Below are the code and all the weights of a small trained network. Each question names an input and a class and asks about switching units off, where a switched-off unit gives its printed mean instead of its output.

import numpy as np


def w(rows, s, z=0):
    codes = np.array(rows[::2]) - 128.0
    scale = np.full(codes.shape[1], s)
    scale[-1] = z or s
    return codes * scale


def f(y):
    return y / 2 * (1 + np.tanh(0.7978845608 * (y + 0.044715 * y**3)))


def log_softmax(a):
    a = a - a.max(-1, keepdims=True)
    return a - np.log(np.exp(a).sum(-1, keepdims=True))


def net(x, mask):
    res = np.array(x, float).reshape(1, 5) / 4 @ E
    y = f(res @ A[0][:, :-1].T + A[0][:, -1])
    res = res + np.where(mask, y, B[0][:, -1]) @ B[0][:, :-1]
    return log_softmax(res[-1] @ U[:, :-1].T + U[:, -1])


A, B = {}, {}
E = w([
[115,92,102,146,113,191,187,76,133,104,154],'x0',
[127,81,83,110,138,163,117,113,141,161,131],'x1',
[1,47,148,97,207,39,75,31,186,111,71],'x2',
[139,177,60,211,122,75,26,173,205,148,108],'x3',
[95,237,206,90,140,127,96,190,132,156,88],'x4',
],0.0074)
A[0] = w([
[105,37,126,121,145,150,182,71,103,116,118,198],'N1',
[161,125,102,169,113,132,149,117,153,125,141,142],'N2',
[86,126,139,118,117,90,72,97,167,120,77,166],'N3',
[86,136,132,118,147,116,72,105,145,126,123,225],'N4',
[184,136,32,171,115,167,119,153,143,124,143,104],'N5',
[161,198,180,112,112,145,156,170,99,124,128,133],'N6',
[135,115,77,117,117,146,90,158,141,151,124,160],'N7',
[94,9,170,125,121,121,208,54,125,135,135,213],'N8',
[65,93,151,112,153,75,59,123,174,138,105,253],'N9',
[135,119,115,130,136,138,127,107,120,92,125,175],'N10',
[170,168,125,121,118,152,125,168,110,141,142,253],'N11',
[75,119,157,138,149,93,36,92,147,124,108,140],'N12',
[170,221,205,106,109,161,183,179,74,138,107,158],'N13',
],0.011,0.0021)
B[0] = w([
[135,85,122,96,127,120,108,109,113,20,191,220],'N1',
[135,135,92,94,76,129,114,123,134,154,105,155],'N2',
[135,112,182,122,155,112,130,155,122,154,61,209],'N3',
[128,115,134,126,150,103,119,134,107,159,81,189],'N4',
[148,150,60,149,32,155,126,101,172,141,104,190],'N5',
[106,172,159,124,157,158,150,134,116,178,204,204],'N6',
[128,151,122,136,74,126,175,104,123,117,89,151],'N7',
[158,41,136,58,144,165,145,86,100,42,166,242],'N8',
[131,100,162,154,190,83,115,157,97,141,34,245],'N9',
[154,144,121,77,105,133,126,135,117,124,123,142],'N10',
[101,182,96,160,112,120,121,127,163,154,175,192],'N11',
[87,122,190,125,163,114,141,127,125,157,46,222],'N12',
[104,167,166,165,200,132,118,177,127,138,252,241],'N13',
],0.015,0.012)
U = w([
[166,53,124,70,136,145,153,78,61,3,167,60],'0',
[103,193,156,172,165,157,153,211,110,174,239,106],'1',
[116,102,172,149,172,55,107,164,92,164,28,249],'2',
[170,153,39,181,36,134,127,121,178,165,104,54],'3',
],0.0067,0.0012)

Each question gives the input, the list of numbers given to net, and the class t.
The units are the neurons (one row each of A and B). Each row of codes is followed by its name. A weight is (code - 128) times the scale printed after its matrix; where a second scale follows, it is the last column's (A, B and U).
mask holds one flag per neuron, in row order. A switched-off neuron (its flag False) gives its mean, the last column of its row in B, instead of its output. The means were averaged over made-up inputs and are rounded, as every weight is.
A unit's drop is (log p(t) with every unit on - log p(t) with that unit switched off) / (log p(t) with every unit on - log p(t) with every unit switched off).
The circuit of an input: a set's keep is (log p(t) with only the set's units on - log p(t) with every unit switched off) / (log p(t) with every unit on - log p(t) with every unit switched off). Starting from the 12 units with the biggest drops (on a tie, the unit counted first), units are removed one at a time, each time the one whose removal leaves the highest keep (on an exact tie, the one counted first), for as long as the keep stays at least 0.8.
units of the circuit, in order: the units of the circuit, biggest drop first
most important unit: the unit with the biggest drop
k most important neurons: the k neurons with the biggest drops, biggest first
drop when u is switched off: that unit's drop, to one decimal
input [2,4,0,8,1], class 3: most important unit	N5
input [-2,1,-1,-2,0], class 1: units of the circuit, in order	N8, N9
input [-7,-4,-1,6,7], class 1: 3 most important neurons	N13, N6, N11
input [6,-2,0,7,4], class 3: 4 most important neurons	N9, N13, N5, N12
input [-1,4,-2,-5,1], class 1: 2 most important neurons	N13, N8
input [2,8,-7,4,3], class 3: 2 most important neurons	N5, N7
input [4,-8,-2,0,-2], class 1: 2 most important neurons	N8, N1
input [-2,4,-8,4,-4], class 3: drop when N5 is switched off	0.1
input [5,-2,-4,2,-7], class 3: drop when N5 is switched off	0.4
input [0,-8,-7,5,-6], class 3: drop when N5 is switched off	0.7
